k889: [ 58, 101,  90, 136, 105,  91, 116, 114,  45, 114, 111,  80,  94,  98,  53,
  66,  88,  92,  72,  64,  91, 117, 158,  49, 103]
k523: [127, 128, 132, 101,  94, 129,  76,  92, 115, 140,  99,  97, 135, 132, 116,
 120,  99, 184, 103, 109,  91, 123,  97, 124,  96]
k547: [ 62,  80,  90, 115, 110, 104, 152, 106, 115, 139,  99,  99,  42, 117,  60,
  77, 110,  74,  97,  78,  92, 125, 111,  58,  73]
k779: [129, 130, 134, 102,  96, 126,  76,  92, 125,  91, 128,  97, 137, 132, 116,
 120,  99, 182, 103, 109,  91, 124,  98, 124,  97]
k716: [ 61,  79,  89, 113, 110, 105, 151, 107, 124,  91, 130,  97, 134, 117,  65,
  78, 113,  70,  98,  80,  92, 127, 109,  67,  76]
k826: [ 62,  80,  90, 115, 110, 104, 152, 106, 130, 139,  99,  99,  42, 117,  60,
  77, 110,  74,  97,  78,  92, 125, 105,  58,  73]
tail: [115, 140,  99,  97, 135]
[132, 116, 120,  99, 184, 103, 109,  91, 123,  97, 124,  96]
tail: [115, 139,  99]
[ 99,  42, 117,  60,  77, 110,  74,  97,  78,  92, 125, 111,  58,  73]
tail: [ 45, 114]
[111,  80,  94,  98,  53,  66,  88,  92,  72,  64,  91, 117, 158,  49, 103]
tail: [105,  91, 116]
[114,  45, 114, 111,  80,  94,  98,  53,  66,  88,  92,  72,  64,  91, 117,
 158,  49, 103]

k906: [ 63, 109,  80, 104, 105,  35,  90,  98]
k185: [ 80, 115,  80, 104, 106,  62,  68, 101]
k59: [ 63, 109,  80, 104, 130,  34,  90,  66]
k466: [ 47, 108,  80, 104, 130,  35,  68, 101]
k704: [163, 102, 143, 108,  90,  33, 167, 145]
tail: [ 80, 104, 105]
[35, 90, 98]
tail: [130,  34]
[90, 66]
tail: [104, 130,  34]
[90, 66]
tail: [34, 90]
[66]
tail: [ 80, 115,  80]
[104, 106,  62,  68, 101]
tail: [163, 102, 143, 108]
[ 90,  33, 167, 145]
tail: [108,  80, 104, 130]
[ 35,  68, 101]

k637: [147,  97, 109, 113,  33]
k633: [102,  58,  47, 113,  94]
k608: [ 85,  98, 114,  75, 135]
k776: [147,  98, 109, 113,  33]
tail: [ 97, 109]
[113,  33]
tail: [147,  98, 109]
[113,  33]

k554: [ 15,  92, 111, 180,  44]
k795: [ 82, 125, 114, 175,  40]
k7: [ 25,  93, 145, 150,  97]
k697: [ 82, 125, 114, 174,  63]
k606: [ 67, 120, 120, 171,  57]
k25: [ 34,  50, 166, 112,  63]
k501: [ 36,  89, 144, 148,  81]
k133: [ 36,  90, 144, 148,  81]
k746: [ 15,  93, 147, 151, 110]
tail: [114, 174]
[63]
q: [ 15,  92, 111, 180,  44]
k554
tail: [ 34,  50, 166, 112]
[63]
tail: [ 82, 125, 114, 175]
[40]
tail: [ 36,  89, 144, 148]
[81]
tail: [ 82, 125, 114, 174]
[63]
tail: [15, 93]
[147, 151, 110]

k31: [128, 120, 128, 108, 118,  61,  85, 127,  93,  92, 101,  85,  80, 100, 140,
  95, 137, 142,  58,  89,  45,  81, 169, 117,  54, 146,  68,  86,  98, 128,
  52, 135, 142, 138,  58, 120,  81, 111, 105]
k455: [102, 135, 131, 148,  99, 127,  39, 102,  81,  90, 101,  85,  79, 100,  78,
 131, 109, 137,  90, 130, 103,  84,  92, 131, 102, 102,  60,  97,  58, 124,
  78,  87,  79,  96, 145,  55,  67, 124,  47]
k494: [ 85,  73,  60,  90, 107, 142, 120, 127,  94,  99,  78,  77, 163, 107,  73,
  69,  94, 138,  90, 130, 156,  38, 131,  59, 102, 115,  54,  83, 140,  82,
 118,  79,  80,  45, 103,  99, 126, 102, 141]
k510: [122, 133, 144, 126, 129, 111,  67,  84, 110,  96,  73,  87,  75,  74, 114,
  98, 137, 169,  67,  94,  48,  85,  92, 131, 102, 116,  54,  83,  91,  82,
 118,  80,  80, 126, 101,  78,  73, 118,  80]
tail: [101,  85,  79, 100]
[ 78, 131, 109, 137,  90, 130, 103,  84,  92, 131, 102, 102,  60,  97,  58,
 124,  78,  87,  79,  96, 145,  55,  67, 124,  47]
tail: [ 82, 118,  79,  80]
[ 45, 103,  99, 126, 102, 141]
tail: [127,  94]
[ 99,  78,  77, 163, 107,  73,  69,  94, 138,  90, 130, 156,  38, 131,  59,
 102, 115,  54,  83, 140,  82, 118,  79,  80,  45, 103,  99, 126, 102, 141]
tail: [ 80, 126, 101,  78]
[ 73, 118,  80]
tail: [137,  90, 130]
[103,  84,  92, 131, 102, 102,  60,  97,  58, 124,  78,  87,  79,  96, 145,
  55,  67, 124,  47]
tail: [ 85,  92, 131, 102]
[116,  54,  83,  91,  82, 118,  80,  80, 126, 101,  78,  73, 118,  80]
tail: [102, 116,  54,  83]
[ 91,  82, 118,  80,  80, 126, 101,  78,  73, 118,  80]

